Below is a small trained network, with its code and all its weights. Each question gives an input and a target symbol and asks what happens when units are switched off, that is, made to give their printed mean instead of their output.

import numpy as np


def w(rows, s, z=0):
    codes = np.array(rows[::2]) - 128.0
    scale = np.full(codes.shape[1], s)
    scale[-1] = z or s
    return codes * scale


def norm(h):
    return h / np.sqrt((h * h).mean(-1, keepdims=True) + 1e-5)


def softmax(a):
    e = np.exp(a - a.max(-1, keepdims=True))
    return e / e.sum(-1, keepdims=True)


def log_softmax(a):
    a = a - a.max(-1, keepdims=True)
    return a - np.log(np.exp(a).sum(-1, keepdims=True))


def net(x, mask):
    ids = ['αζηλμτ'.index(c) for c in x.split()]
    T = len(ids)
    res = E[ids] + P[:T]
    u = 0
    for l in range(2):
        r = norm(res)
        for j in range(3):
            rows = slice(2 * j, 2 * j + 2)
            q, k, v = (r @ M[l][rows].T for M in (Q, K, V))
            z = softmax(np.where(np.tri(T) > 0, q @ k.T / 2**0.5, -1e9)) @ v
            o = O[l][rows]
            res = res + np.where(mask[u + j], z, o[:, -1]) @ o[:, :-1]
        u += 3
    return log_softmax(norm(res)[-1] @ U[:, :-1].T + U[:, -1])


Q, K, V, O = {}, {}, {}, {}
E = w([
[167,131,120],'α',
[129,92,190],'ζ',
[157,151,99],'η',
[7,163,143],'λ',
[144,130,100],'μ',
[161,212,184],'τ',
],0.018)
P = w([
[123,160,77],'0',
[120,172,53],'1',
[51,55,176],'2',
[160,227,79],'3',
[118,198,20],'4',
[40,56,163],'5',
[168,238,92],'6',
[112,207,2],'7',
[39,50,160],'8',
],0.0079)
Q[0] = w([
[77,69,93],'L0H0',
[178,6,98],'L0H0',
[187,235,129],'L0H1',
[188,100,140],'L0H1',
[155,131,109],'L0H2',
[48,128,36],'L0H2',
],0.014)
K[0] = w([
[202,160,80],'L0H0',
[205,3,126],'L0H0',
[144,172,189],'L0H1',
[167,130,92],'L0H1',
[137,117,183],'L0H2',
[24,98,132],'L0H2',
],0.015)
V[0] = w([
[43,237,120],'L0H0',
[1,223,121],'L0H0',
[102,47,123],'L0H1',
[139,109,70],'L0H1',
[50,65,44],'L0H2',
[86,96,149],'L0H2',
],0.0086)
O[0] = w([
[207,54,178,250],'L0H0',
[208,2,198,232],'L0H0',
[193,63,66,4],'L0H1',
[143,174,24,120],'L0H1',
[209,22,129,109],'L0H2',
[121,81,183,61],'L0H2',
],0.0065,0.0031)
Q[1] = w([
[158,147,4],'L1H0',
[150,139,94],'L1H0',
[178,18,117],'L1H1',
[113,187,89],'L1H1',
[39,119,150],'L1H2',
[49,48,129],'L1H2',
],0.019)
K[1] = w([
[83,47,50],'L1H0',
[21,80,124],'L1H0',
[82,45,79],'L1H1',
[207,140,142],'L1H1',
[44,90,67],'L1H2',
[9,16,105],'L1H2',
],0.014)
V[1] = w([
[51,110,90],'L1H0',
[83,73,124],'L1H0',
[86,123,160],'L1H1',
[202,129,132],'L1H1',
[77,162,130],'L1H2',
[154,141,8],'L1H2',
],0.012)
O[1] = w([
[131,65,143,20],'L1H0',
[65,86,113,5],'L1H0',
[43,159,228,112],'L1H1',
[225,182,81,187],'L1H1',
[231,70,142,154],'L1H2',
[31,2,209,73],'L1H2',
],0.0066,0.0026)
U = w([
[9,171,46,59],'α',
[31,96,191,145],'ζ',
[146,68,76,85],'η',
[163,50,254,127],'λ',
[113,25,103,251],'μ',
[166,210,145,122],'τ',
],0.01,0.0026)

Each question gives the input, a string of symbols that net reads in full, and the target symbol t.
The units are the heads (2 rows each of Q, K, V and O). Each row of codes is followed by its name. A weight is (code - 128) times the scale printed after its matrix; where a second scale follows, it is the last column's (O and U).
mask holds one flag per head, layer by layer. A switched-off head (its flag False) gives its mean, the last column of its rows in O, instead of its output. The means were averaged over made-up inputs and are rounded, as every weight is.
A unit's drop is (log p(t) with every unit on - log p(t) with that unit switched off) / (log p(t) with every unit on - log p(t) with every unit switched off).
The circuit of an input: a set's keep is (log p(t) with only the set's units on - log p(t) with every unit switched off) / (log p(t) with every unit on - log p(t) with every unit switched off). Starting from all 6 units, units are removed one at a time, each time the one whose removal leaves the highest keep (on an exact tie, the one counted first), for as long as the keep stays at least 0.8.
circuit, biggest first: the units of the circuit, biggest drop first
most important unit: the unit with the biggest drop
which heads matter: for each layer, one digit per head in row order, 1 if its drop is at least 0.15 and else 0, layers parted by /
drop when u is switched off: that unit's drop, to one decimal
input τ α α η α τ μ λ, target τ: most important unit => L1H2
input μ η α ζ α μ η ζ, target μ: which heads matter => 110 / 000
input ζ ζ μ η α α α η, target μ: which heads matter => 100 / 001
input μ λ α ζ μ μ η, target λ: which heads matter => 100 / 000
input τ μ μ α α, target μ: which heads matter => 111 / 101
input η ζ μ μ α λ α, target λ: circuit, biggest first => L0H0; L1H1
input μ τ α λ λ, target τ: which heads matter => 100 / 101
input μ ζ μ η μ μ μ λ, target μ: circuit, biggest first => L0H2; L0H1; L1H2
input λ α α μ α, target μ: which heads matter => 010 / 101
input η μ α ζ α μ ζ, target ζ: circuit, biggest first => L0H0; L1H2
input μ μ α μ ζ, target μ: which heads matter => 000 / 011
input τ τ λ μ, target λ: which heads matter => 101 / 010
input α α η, target μ: which heads matter => 000 / 001
input τ λ α μ, target λ: most important unit => L0H0
input η μ μ α ζ μ η, target η: circuit, biggest first => L1H1; L1H2; L1H0
input α α λ α η ζ ζ α, target ζ: drop when L1H2 is switched off => 0.2
input μ μ α τ α α λ, target λ: drop when L0H0 is switched off => 0.9
input η μ λ ζ α α α, target λ: drop when L1H2 is switched off => -0.3
